(in the rows, 128 means zero)
Each name stands for a flat space through zero: a line, a plane or more. A row that begins with a name and a colon came from that space; any other row is followed by the name of the space it lies nearest, among the names in its block.
zir_fata: [105 101 125 130 143 129 127 135  76 108 158  38 142  74 146 114 143 140
 135  99 150  79 117 115]
faden_vitam: [162 130 115 111 100 104 173 180 124 113 167  84 136 134 124  99 123 120
 122 136 176 114 132 107]
satiz_rem: [ 83 164  86 100 119 104 198 146 149 116  93 155 109 110 112 128 153 101
  42  46 122 197 138 154]
faden_vitam: [130 119 102 123 107 104 144 157 166 140 140 144 144 140  86 134 137 121
 142 144 148 123 124 111]
faden_vitam: [203 156 118 137 102 140 173 168 171 112 151 118 136 164 120 106 117 111
 110 176 153 109 127 115]
noro_nen: [122 123 119 140 138 139 132 122 142 136 123 114 134 133  99 124 129 133
 112 134 144 104 118 128]
zir_fata: [139 141 129 118 113 107 155 161 141 118 148 153 112 136 125 124 135 118
 109 116 138 167 151 123]
nera_dokod: [240 185 124 175 122 186 146  91 208  89 114 173 130 174 142 136 107  99
 136 195  88 115 109 120]
noro_nen: [103 125 119  95 123 109  99  94 111 131  86 152 145 108 165 157 124 124
 188 118  84 145 110 136]
nera_dokod: [178 113 109 108  51 102 123 131  79 144 136 110 156 156 170  97  81 111
 200 162 115 103 109 117]
zir_fata: [133 127 151 107 125 158 111 155  48 118 130  39 147  89 226 106 125 134
 134 137  97  84 124 153]
faden_vitam: [152 167 105  98  75 121 145  77 114 147  50 189 121 179 167 114  75  97
 122 118  74 183 114 167]
zir_fata: [ 94 118 141 129 140 148 142 213 109 136 164  67 128  96 132 110 168 140
  59 120 146 105 156 146]
zir_fata: [113 102 105 152 131 114 126 103 158 146 135 140 133 142  54 132 127 134
 138 127 162 109 114 106]
satiz_rem: [189 159 100 119  97 179 123 144 165 128  81 106 193 136 188 139 120 104
 174 220  60  58  82 148]
nera_dokod: [148 136 107  58  57  61 154 188 139 157 119 174 146 172 136 124 105 109
 170 159 137 173 136 126]
satiz_rem: [117 116 105 172 115 135 142 104 120 131 143 127 112 126  93 109 129 119
  90  85 129 125 128 125]
satiz_rem: [126 116  67 125  87 105 135 123 140 110 127 123 172  86 138 150 146  99
 197 114  87 103  92 104]
zir_fata: [175 163 113 122 127 159 147 101 144 105  88 104 150 136 162 125 108 113
 134 158 109  98  94 138]
zir_fata: [130 148 132 124 163 173 132 129 140 116  98  79 148 111 150 133 137 134
 104 152 121  85 108 148]
noro_nen: [132 117 150 169 147 144 130 120  87  99 180  89  97 101 137 106 136 136
  96  87 143 122 147 115]
faden_vitam: [ 88 111  97 145 144 122 160 157 156 125 153  94 135  99  64 128 166 131
  84  96 170 104 126 114]
satiz_rem: [130 134 158 133 139 116 114 107 123 119 138 183  91 138 135 138 124 131
 130 107 119 186 155 124]
nera_dokod: [163 154  70 142 110 137 197 103 168 111 104  98 144 148  84 103 111 103
  87 120 158  96  90 122]
nera_dokod: [138 153 127 136 151 156 132 103 168 122  94 148 129 140 120 142 128 126
 110 144 116 127 116 140]
faden_vitam: [ 96 131 135 120 150 135 118 164 160 135 123 150 132 110 123 157 164 133
 115 134 112 141 142 139]
noro_nen: [216 161 152 144 111 155 158 155 154 123 149 131 113 193 129  93  95 122
  92 190 156 122 143 128]
zir_fata: [129 137 122 126 161 122 133  90 175 116 106 150 130 135  89 152 127 133
 143 134 152 131 110 113]
noro_nen: [132 125 153 123 144 119 122 145 124 116 156 127 116 122 133 132 136 139
 136 131 147 140 146 115]
noro_nen: [155 163 154 131 187 173  97  51 148  84  77 135 133 109 181 167 122 133
 168 151  84 118  99 134]
noro_nen: [102 112 122 142 127 117 123 105  96 121 140 122 115 103 128 124 133 127
 126  79 121 138 131 123]
nera_dokod: [175 138 145 120 102 128 129 136 110 128 137 130 123 159 160 108  99 123
 142 158 127 133 135 128]
noro_nen: [ 71  67  98 113  90  52 118 106  92 183 136 143 128 151  51 111 103 139
 161  89 182 140 123 107]
satiz_rem: [ 93 158 121  85 164 147 143  74 104 126  37  90 135 115 159 127 109 133
  90 100 121 127  95 173]
satiz_rem: [115 126  95 164 134 170 140  93 126 132 102  81 143 115 109 112 128 123
  87 112 118  74  96 144]
zir_fata: [143 159 157  77 149  84 154 144 129  75 143 150 102 109 167 147 136 126
 145 101 149 199 153 110]
faden_vitam: [154 151 125 147 143 153 148 152 168  93 146 121 132 108 136 140 156 118
 112 138 117 118 130 120]
faden_vitam: [ 62  94 115  89 122  73 136 141  62 130 142  82 128  81 133 119 139 136
 136  58 157 141 132 121]
noro_nen: [102 123 121 101 134  80 131 131 168 140 120 187 123 141  81 155 136 132
 149 121 154 174 136 113]
satiz_rem: [125 107 125  75 105  82 127 162 100 142 137  95 153 130 139 121 114 136
 181 149 164 114 121 114]
zir_fata: [130 104  95 164  78 126 133 115  81 130 155 105 130 113 135  99 122 109
 130  89 102 109 121 121]
satiz_rem: [128 115 106 138 107 120 138 147 132 132 148 114 141 122 111 121 136 121
 133 127 134 109 123 116]
nera_dokod: [ 79 115  86 157 144 131 100 101 216 147  98 207 150 112  60 191 171 120
 158 128  84 130 108 120]
satiz_rem: [127 119 181 122 183 152  85 105 109 135 120  97 125 135 139 132 113 165
 143 167 156  98 127 132]
nera_dokod: [103 103 124 123 110 116 105 108 109 178 105 143 130 162  99 116 102 138
 134 135 136 125 123 141]
faden_vitam: [138 113 133 123 106 115 106 109 123 167 114 156 130 176 108 119  93 135
 156 160 139 128 124 129]
nera_dokod: [143 126 113 159 112 122 121 132 192 135 145 202 127 148  84 153 143 115
 149 147 109 147 135 108]
faden_vitam: [127 134 113 148 132 141 143  77 102 110 114 105 117 116 133 111 115 120
 103  85 122 122 113 133]
noro_nen: [116 144 118 143 177 176 119  91 167 115  83 108 151 104 124 156 146 133
 120 143 107  85  95 141]
nera_dokod: [141 143 109 124 142 170 129  70  97 107  76  51 160 102 177 119 107 124
 139 132 104  63  76 145]
[162 127  59 161  57 123 135 118 156 108 137 162 165 105 145 146 142  79
 195 124  47 112  98 104]
satiz_rem
[157 133 136 160 136 153 120 114 133 104 147 123 124 119 143 131 132 124
 136 136 111 113 127 118]
nera_dokod
[119 116 160 152 153 139 131 159 131 143 166 118  99 147  84 108 135 150
  68 131 179 128 160 127]
satiz_rem
[101 120 145 138 145 166  90 125 110 154 105 117 135 120 149 132 134 141
 115 144  93 105 127 159]
zir_fata
[125 187  84 165 160 229 137  12 150 104   4 115 147 103 172 142 122 100
  70 103  24  91  63 190]
satiz_rem
[133 147  86 125  76 113 166 113 119 128 104 157 121 139 137 111 113  94
 103  84  95 165 123 143]
satiz_rem
[115  92 130 136  87 112 116 167  72 154 172 105 126 124 137  99 127 130
 130 116 128 119 148 126]
zir_fata
[141 128 116 137 107 126 134 130 144 142 127 150 129 153 108 122 119 120
 124 140 128 130 128 127]
zir_fata
[198 123 123 165  65 149 134 193 149 154 178 132 142 179 118  95 116 113
 126 201 124  90 141 120]
satiz_rem
[113  83 140 162 129 152 121 170  62 141 190  18 133 101 124  81 137 150
  92 123 167  52 136 124]
noro_nen
[169 162 102 131 106 136 148 153 212 119 115 191 145 148 120 156 143 100
 141 171  92 143 123 124]
faden_vitam
[158 139 164 127 138 155  95  76  96 138  94 132 118 162 169 117  83 139
 143 159 111 124 121 148]
satiz_rem
[165 150 130 152 129 160 123 115 177 131 111 168 129 160 120 138 121 120
 124 170 104 125 123 135]
faden_vitam
[117 134 161 137 183 185  60  82 111 103  94 111 146  72 210 173 147 141
 180 148  49  95 108 145]
nera_dokod
[ 90 112 147 122 174 135  93  84  77 101 121  81 130  67 170 146 140 147
 162  92 115 110 114 125]
zir_fata
[ 83 112  46 132 103  83 177 117 154 113 130 125 147  87  66 138 157 102
 128  53 140 129 101 102]
faden_vitam
[125 129  97 147 124 123 162 125 157 124 134 126 127 132  78 120 135 119
  97 108 153 123 121 117]
nera_dokod
[139 128 111 142 123 127 144 118 135 115 137 117 131 123 115 123 128 120
 127 118 136 116 118 116]
faden_vitam
[ 84  98 108 122 132  86 140 146 124 121 161 111 130  92  89 135 155 133
 136  83 164 131 132 101]
satiz_rem
[118 123 126  79 107  88 123 169 147 155 117 162 145 148 122 144 127 129
 166 159 137 151 134 127]
noro_nen

Each name stands for a flat space through zero: a line, a plane or more. A row that begins with a name and a colon came from that space; any other row is followed by the name of the space it lies nearest, among the names in its block.
nad-pulob: [141 173 153 142 181 116 138  93 112 114 150 132 140 192 142 163 128 154
 142 133 130 140  79  87]
luno-gubem: [ 96  85 136 160 130 129 120 128 127 125 125 102 119 141 121 116 104 128
 124  80 124 118 140 154]
momuz-nadil: [ 96 101 154  95  69 130 149 140 142 141 176 123 104  70 126 130  97  95
 149 127  97 105 148 134]
kek-zik: [181 136 124 145 200 129 119  73 131 101 101 138 124 181 117  90 134 164
 102 119 130 173 118 102]
momuz-nadil: [123 142  86 144 153 145 125 103  92 124  94 141 113 119  99  90 145 109
 153 197 161 125 134 160]
luno-gubem: [126 101 157  65  71  98 134 142 140 137 133 133 117  78 108 130  91 154
 120 159 153 139 142 105]
kek-zik: [ 85 123 117 126 102 103 117 145 120 127 109 105 132 128 105 134 109 145
 183 148 150 137 145 150]
nad-pulob: [138 140 144 134 146 106 109  92 141 107 127  97 145 213 159 166 113 149
 163  89  83 124 109 147]
luno-gubem: [148 131 128 191 229 173 136  68 100 111 134 148 111 176 125  81 142 119
  82 101 132 135 103 116]
luno-gubem: [ 76 141 152 103  92 129 132 145 135 131 174 122 146 109 126 147 106 143
 175 141 147 130 139 109]
momuz-nadil: [103 149 130 155 174 181 124  94 108 118 159 142 144 146 132 109 138 126
 128 144 169 114 121 120]
momuz-nadil: [ 96 157 144 133 156 144 125 145  88 141 132 149 151 194 151 135 128 159
 112  69 136 142 105 135]
kek-zik: [102 124 135 118  96 123 139 154 134 138 148 123 122 109 131 135 118 114
 150 107  99 128 140 135]
nad-pulob: [206  96 117 103  90  62  98  98 183 105  74  79 125 141 141 177 120 130
 138 158  87 101 127 155]
momuz-nadil: [144 132 162 140 128  88 135 126 152 119 154  97 136 158 152 196 116 135
 139 104  95 115  93  95]
nad-pulob: [143 133 151 117 134 142 128  77 142 111 167 125 135 114 134 150 121 123
 132 193 160  92 111  98]
kek-zik: [184  63  95 144 111 134  82 113 212  99  89  87 140  90 120  96 142 129
  92 121 132 121 185 137]
momuz-nadil: [139 161  51 105  82 119 118 141 135 130  80 123 122  94 122 122 167  75
 215 203  85 118 164 199]
kek-zik: [122 136 107 129  80  97 139 190 136 147 119 115 130  77 126 171 148 101
 150 156 123 113 128 127]
nad-pulob: [ 66 127 137 160 158 188 143 129  98 137 171 149 121 125 122  79 124 111
 122  86 139 132 140 133]
luno-gubem: [154  76  87 175 130 131  94 135 118 135  55 104 128 138 141 137 151  97
  65 116 144  63 124 202]
luno-gubem: [165 160  87 124 120 109 126 151 141 130  93 130 133 128 136 139 166 112
 149 137  87 144 132 140]
nad-pulob: [145  86 123 182 156 114 136 141 145 124 111 109 103 126 112 104 128 121
  92  61  96 152 135 116]
kek-zik: [157  93  97 116  55 124 114 178 182 141 111 108 136  47 142 151 157  84
 103 141 113  84 161 149]
momuz-nadil: [ 91 168 138 113  89  82 153 154 101 146 146 111 117 162 157 205 115  94
 215 119  48 103  94 168]
nad-pulob: [152 127 139 133 137 130 124 110 138 121 139 124 138 124 138 153 134 129
 104 155 153 103 108 104]
luno-gubem: [101 115  91 164 106 108 122 174 144 129 102  94 128 110 111 128 139 111
 171 108 107 138 158 155]
nad-pulob: [118 132 123 140 148 128 135 116 110 126 121 130 112 156 123 108 122 123
 147 105 100 144 128 148]
momuz-nadil: [128  78 178 130 136 155 142 113 150 126 180 136 115  89 120 100  99 138
  58  94 152 127 133  73]
kek-zik: [ 57 114 167 148 113 141 138 142 127 131 193 107 139 109 127 156  99 127
 150 119 161 100 124 105]
luno-gubem: [125 190 127  99 104 122 126 144 141 131 152 127 161 165 174 182 148 122
 187 116  72 124 117 138]
kek-zik: [154 121 122 128 152 154 115  93 126 120 115 140 126 146 137 102 135 125
  97 126 130 119 129 145]
nad-pulob: [123 176 129 149 200 140 164  93  61 131 136 169  98 161 110 102 134 120
 139 155 133 154  87 111]
kek-zik: [ 95 135 124 115 103 154 149 143 100 153 150 147 105 118 148 119 129  73
 145 102  71 101 132 181]
luno-gubem: [171 137 150  86 130  97 161 119 137 128 137 156  95 100 103 106 114 146
 117 146 107 185 123  67]
momuz-nadil: [129 142 118 150 151  88 121 112 101 118  91 108 128 170 115 160 123 147
 161 169 153 126  98 137]
momuz-nadil: [161 145 115 151 153 105 122 116 136 115 107 113 135 156 133 155 145 132
 137 142 121 130 107 118]
nad-pulob: [122 118 151 148 159 172 125  64 128 111 174 123 128 137 142 128 118 106
 120 149 146  78 113 126]
luno-gubem: [145 190 146  77 120 147 125 110 122 132 161 156 164 157 177 176 146 132
 135 163 129 100  97 119]
kek-zik: [105 121  97 201 177 188 132  93  97 125 139 126 108 132 133 100 153  55
 129 132 120  72 123 180]
[ 62 128 143 117 109 124 138 125  81 139 142 126 113 131 114 135  93 122
 176 157 149 108 120 160]
momuz-nadil
[170 129 123 140 158  92 143  95 125 115 105 122  95 145 110 125 123 125
 139 147  98 149 109 117]
nad-pulob
[138  95 142 139 114 141 128 134 178 121 160 110 130  95 136 125 126 115
 105  90 106 121 149 104]
kek-zik
[131 160 118 124 150 154 124 110 120 122 135 148 142 138 131 113 145 133
 136 153 146 136 127 121]
luno-gubem
[ 88 131  80 194 149 167  91 136 120 122 103  98 161 171 148 129 160 103
 155  97 132  90 144 201]
luno-gubem
[137 154 152 116 136 132 142 133 106 141 150 153 140 128 145 163 136 134
  93 151 160 109  88  94]
kek-zik
[ 85 114 207 122 145 140 155  96 117 124 211 133 116 139 126 132  72 150
 121  99 140 130 104  75]
luno-gubem
[168 132 147 135 152 107 137 128 161 115 141 126 133 130 124 136 131 157
 103 107 121 168 118  58]
kek-zik
[136 144 138 124 136  96 128 120 140 116 128 113 132 166 130 147 117 153
 163 111  98 157 120 113]
nad-pulob
[128 144  94  96  75 120  99 160 141 136  94 118 160 123 149 157 150 124
 157 151 126 105 147 176]
luno-gubem
[128 142  89 183 169 126 135 136 135 116 110 116 116 147 112  96 153 112
 164  88  79 172 145 134]
luno-gubem
[ 80 147 182  89  98 127 163 157 110 152 195 149 122 126 146 152  97 129
 143  85  95 135 112 105]
kek-zik
[149 165 112 149 150 126 139 117 128 123 135 126 127 149 147 155 156  96
 156 137  85 117 105 130]
momuz-nadil
[165 149 124  87 127 129 131 122 110 140 106 163 123 144 145 121 140 129
 101 131 107 134 116 143]
kek-zik
[174 147 159 115 148 121 141 101 122 131 145 142 124 174 172 170 131 119
  91 102  81 105  78 118]
luno-gubem
[ 94 127 139 120 143 151 116 102 128 115 143 129 133 164 123  85 104 155
 158  90 119 160 154 142]
luno-gubem
[133 110 172 123 131 174 126 134 173 126 192 139 154 118 158 118 126 144
  62  49 123 132 140  76]
momuz-nadil
[135 110 126 147 127 145 108 137 134 132 120 119 149 138 154 148 141 122
  82 102 142  89 121 146]
nad-pulob

Rows lie near named flat spaces through zero. A row that begins with a name and a colon came from that space; any other row is followed by the name of its block's space that it lies nearest.
kazisonif: [ 74  97 144 125 106  92 139  86 147 150 142 166 113 149 119 122 119 122
 115 130 162 111 140 121]
boklakun: [170 123 186 137  71 165 128 125 144 151 131 149  88 185 166  80 166 153
 190 153 129 160 138 127]
tafirekel: [109 151 108 132 116  85 116 113 119 131 139 126 114 135 149 125 171 103
 127  95 131 141 141 137]
kazisonif: [149 126  98 142 146 127 104 155  72 102 126  98 157  77 101 167 138 112
  77  61 117 102  86 137]
kazisonif: [139 101 161 123  98 149 159 120 108 149 116 136 101 154 129 150 132 142
 133 129 138 140 114 116]
guzevadol: [119  67 155  78 123 182 146 161 133 119  85 144 124 141 100 161  86  92
 147 193 119 153 129 172]
rolagtiv: [122 186 117 169 113  89 150  97  76 142 138  95 103 149 141 115 166 133
  87 145 121 176 150 110]
boklakun: [111 121 173 127 138 126 129 128 115 131 169 129 183 133  61 121 145 127
 155 171 123 107  82  92]
vedgobot: [121 136 129 130 144 114 148 113 139 145 146 129 132 121 161 130 133 140
 152  97 137 114 123  92]
guzevadol: [105  86 131 132  88 111 103  87 198 143 146 151 116 134 177 115 120  97
 106 132 175 112 179 136]
guzevadol: [155 157  98  97 106 130 119 160  63  98  66 113  96 161  27 181 162 150
  97 114 100 152  87 175]
rolagtiv: [149 121 112 111 136 136 122 136 143 120 110 120 142 124 138 125 165 110
 143  82 133 103 116 145]
guzevadol: [153 142 131 145 113 119 120 108 139 139 160  97 150 125 151 139 172 127
 125 112 143 116 122  88]
boklakun: [154 159 107 142 153 137 113 145 115 102 106 115 148 126  95  71 153 136
 118 125 107 116 119 158]
boklakun: [138 237  90  96 188  98 162 135 143 129 135  79 153 140 146 142 182 150
 215 135  89 155 121  77]
tafirekel: [ 83 168 101 146 151  86  89 143 127 110 151 158 111 107 125  94  77 137
 129 144 101 149 158 151]
tafirekel: [145 114  95 118 103 121  90 117 173 117 108 134 119 130 134 129 147 122
 101  79 155  94 142 159]
boklakun: [107 106 184 115 105 127 135 125 135 157 187 142 132 132 140 186 108 134
 183 159 133 143 109  65]
boklakun: [114 146 140 137 127 109 127 131  99 131 140 145 117 141 111 104 143 140
 147 121 115 138 114 128]
rolagtiv: [120  88 184 138  66 140 107 127 112 140 150 163  98 156 102 135 111 136
 126 167 136 149 122 132]
vedgobot: [168 187  94 123 165 137 167 141  84 115  76  89 130 144  98 111 179 158
 129 102 100 133 100 135]
kazisonif: [175 146  72 124 119 117  94 112 153 107 104  94 149 122  75 161 163 161
  61  68 154  65 104 125]
boklakun: [170  70 211 164  85 184  86 163  70 122 168 144 155 116  63 126 121 147
 122 139 121 107  57 117]
guzevadol: [104 182 164 161 188 110 161 126 119 152 210 115 173  99 169  98 108 154
 201 170  99 143 118  35]
vedgobot: [164 204  86 124 194 133 130 168 117 105 118  98 149 102 134 116 136 164
 174  98  82 129 107 117]
rolagtiv: [111 153 135 121 164 142 149 148 147 130 128 139 120 130 177  86  94 121
 193 186  96 174 166 136]
boklakun: [ 94  90 132 138 131 125 103 140 122 121 157 145 133  81 124 170  47 115
  91 142 131 125 134 126]
vedgobot: [ 81  78 180 132  62 123 126 110 128 151 143 161  85 169 178 104 138  52
 140 196 141 197 186 170]
tafirekel: [151 126 131 151 146 141 116 160  77 116 132 126 140  97 141 104 149 117
 137  66 108 117  95 143]
tafirekel: [101  83 131 128  83 110  67 118 184 131 157 184  93 117 149 144  69 135
 116 109 159 107 157 142]
guzevadol: [102 112  98 123 114 100 114  98 180 130 107 154 103 142 173  80 145  92
 114  97 158 114 181 176]
tafirekel: [131 184  88 119 183 124 138 164 102 105 107 101 137 110 144 113 141 109
 158 124  82 161 134 152]
boklakun: [149 116 143 118 101 137 123 124 145 140 128 140 112 147 148 133 156 139
 159  94 141 118 118 122]
boklakun: [155 129 146 146 108 149 117 140 110 126 124 134 110 139 132 101 135 142
 133 130 118 142 126 142]
guzevadol: [105 110 165 155 110 113  92 132 120 137 195 153 134 104 150 127 106 118
 146 129 128 132 124 105]
boklakun: [125 105 210 164  85 154 148 128  61 149 156 138 113 157 103 113 123 135
 126 202 117 175 112 110]
guzevadol: [ 90 139 115 107 165 130 170 133 130 122  66 164  96 162 116  50 108 126
 150 166 108 152 161 189]
kazisonif: [150 122 141 156 136 155 113 152 106 120 149 108 149  94 158 121 115 108
 123 139 111 142 129 127]
vedgobot: [133 132 126 138 125 127 126 125 118 125 127 118 133 128 121 122 137 123
 110 134 128 130 129 131]
rolagtiv: [111 146  87 118 175 106 129 131 144 118 133 107 160  91 152 139 126  99
 129 104 123 114 136 124]
rolagtiv: [161 163 154 132 145 175 152 145 139 125 110 108 141 161 131  61 141 138
 177 225  95 171 147 134]
vedgobot: [150 140 107 135 129 123 158 109 127 147 109 127  91 128 176 140 131 171
 121  54 144 113 128 104]
rolagtiv: [128 143 134 133 127 128  94 142 135 114 170  98 169 108 106 161 115 109
 124 194 113 146 130 107]
tafirekel: [159 101 126 107 118 161 140 117 172 132 103 111 140 137 131 152 128 132
 116 139 152 106 132 121]
tafirekel: [113 118 111  98 109 107 141 104 149 137 104 132 109 155 129 153 157 111
 124 107 151 124 138 140]
kazisonif: [ 86 153 105 111 163  94 142 112 202 151 167 134 121 103 245 145  89 112
 194 128 132 149 187  87]
rolagtiv: [111  87 158 129 127 126 144 119 106 143 164 111 169 106 141 164 151  76
 128 118 143 116 103  96]
kazisonif: [132 169 100 127 150 122 152 131 114 124  87 138  91 146 120  97 120 172
 131 111 111 138 135 146]
vedgobot: [ 96 103  98 102 128 121 121 127 170 120  96 150 102 128 171 120 105  78
 125 130 137 143 183 186]
tafirekel: [135 111 132 147 111 112 139 101  98 139 127 119 135 133 130 113 191 110
  96  63 154  97 105 125]
vedgobot: [112 124  74 116 145 123 119 136 145 104  77 129 110 116 150 108 110  85
  90 121 125 138 177 200]
vedgobot: [ 93  65 182 112  93 129 113 120 164 152 174 183 117 129 133 165  78 135
 165 138 154 112 120  98]
guzevadol: [111  90 143 131 136 135 125 123 165 137 145 146 143 111 199  86 129  77
 159 117 142 118 155 141]
kazisonif: [129 115 130 149 115 120  90 147  84 114 137 155 115 109  92 127 115 147
 102  73 123 107  95 147]
tafirekel: [ 98  83 144 143 108 109 133  94 135 149 148 153 121 121 144 129 113 121
  97  99 165  99 132 114]
vedgobot: [129 116 188 134  94 130 108 122 156 154 202 141 140 133 153 151 125 141
 188 158 137 134 117  66]
vedgobot: [111  99 147 144  99 141  70 159 120 108 147 155 113 112 122 121  74  98
 112 181 111 163 154 176]
rolagtiv: [116 167 101 133 183 120 164 123 131 127 120 106 144 113 145 107 109 135
 127 150 113 135 147 112]
kazisonif: [121 101 147 122 101 127 125  97 168 139 141 122 151 148 115 131 147 107
 114 168 159 112 138 115]
guzevadol: [162 126  56  99 126 139 139 122 138 104  23 115  96 149  99 130 155 134
  60  68 145 100 138 199]
tafirekel: [147 186 147 162 139 121 130 151  55 127 165  90 146 123 142 108 186 116
 163 136  84 177 105 105]
rolagtiv: [ 93 118  84 127 156  88 119 107 139 115 124 125 159  98 109 125 132  97
  76  83 150  78 128 142]
kazisonif: [ 75 134 140  86 141 110 216  95 147 168 102 148  85 179 169 132 123 126
 185 165 134 171 162 111]
rolagtiv: [152  96 167  97 121 184 102 174 165 122 142 151 134 118 124 167  68 151
 194 168 112 132 112 119]
guzevadol: [ 75 160 117 123 127  80 139  85 181 146 143 147 107 159 138 105 109 140
 137 184 141 146 181 112]
kazisonif: [114  76 162 165  83 121 112 101 103 139 146 160 115 131  98 111 116 137
  66 111 161  98 115 130]
[139 162 156 114 125 125 162 120 143 160 152 122 116 160 193 124 178 137
 225 127 119 161 129  81]
vedgobot
[109 155  70 159 170 119  90 151 128  86 101 137 121  90 124  58  64 119
  68 150 101 137 180 200]
boklakun
[130 147 137 125 134 129 143 131 115 130 125 120 132 145 121 110 153 125
 152 149 114 146 124 127]
guzevadol
[122 167  92 112 181 125 161 166  46 100  70 112 128 126  69 120 149 120
 121 108  82 148  95 173]
kazisonif
[125 138 102 116 135 120 102 148 141 114 122 137 115 114 150 132 119 116
 144 103 117 136 142 156]
tafirekel
[155 145  95 113 151 146  86 147 210 106 125 125 148 107 161 107 106 133
 160 134 123 108 158 143]
boklakun
[ 76 100 153 125  98  93 104 101 170 146 167 184 109 143 133 114 105 130
 149 133 155 114 145 121]
kazisonif
[137 141 108 144 150 125 129 130 101 114 117 111 148 110  91 122 127 141
  85 112 123 106 108 128]
vedgobot
[143 112 143 149  95 136 133 115  94 135 120 128 108 141 105 135 132 148
  82 121 140 126 115 125]
vedgobot
[178 178 106 142 134 140 168 115 107 134  82 102  99 157 121 107 155 195
 108 106 123 130 121 115]
rolagtiv
[113 183  76 138 173  87 142 114 123 119 126  82 157 113 165  94 184  77
 118 116 116 141 157 137]
rolagtiv
[ 76 121 110 135 168  97 150 106 130 129 131 130 155 108 130  97 118  91
 100 131 138 110 145 134]
rolagtiv
[154 133 174 149  98 151 115 155  87 138 155 150  93 134 129 142 104 180
 162 128 106 157 101 104]
vedgobot
[ 95 125 116 116 176 116 119 143 149 119 171 105 189  71 144 170  92  82
 141 154 118 122 131 100]
rolagtiv
[157 155 120 100 144 156 190 126 136 141  85  92 117 157 157 147 148 138
 158 158 118 162 140 113]
kazisonif
[163 107 118 128  84 133  80 122 145 113 104 145 119 148  79 113 164 149
  93  77 153  79 107 163]
tafirekel
[161 140 110 144 126 142  95 146 122 107 124 114 132 109 106 138 109 152
  93 124 119 120 122 136]
vedgobot
[138 109 158 138 115 151 153 113 119 135 104 135 129 164 101  70 156 131
 120 156 137 121 123 144]
rolagtiv
[134 178 165 117 141 138 168 140  92 136 137 100 148 169  95 117 175 132
 193 209  89 181 106  99]
guzevadol
[116 143 185 129 127 142 170 110 143 154 155 118 147 170 132  92 142 127
 183 241 120 169 143  87]
guzevadol
[122 149 137 132 130 113 155 107 131 146 142 108 136 147 169 106 180 102
 157 140 130 149 143 109]
vedgobot
[156 108  97  95 134 148 124 147 134 112  95 102 142 108 132 185 144 101
 117  82 132 110 112 147]
guzevadol
[158 119 161 117 107 156  43 192 135 101 176 141 155 107 113 148 131 112
 199 137  95 137  95 141]
kazisonif
[186 177 105 135 172 178 194 143 110 130  79  65 122 126 191 120 131 142
 135 156  97 176 152 117]
kazisonif
[154 149 132 119 119 128 111 155  84 118 146  97 147 122 102 182 174 119
 148 109 106 143  84 112]
guzevadol
[140 110 161 118  86 137 116 116 152 142 166 104 150 140 130 186 148 108
 138 174 144 140 125  88]
guzevadol
[155 128 121 153 143 136 115 147  82 113 121 122 144 106 122  92 164 123
 115  60 118 101  94 148]
tafirekel
[146 113 106 106 132 151  93 159 170 110 113 141 119 105 155 147  90 125
 146 110 123 121 143 158]
tafirekel
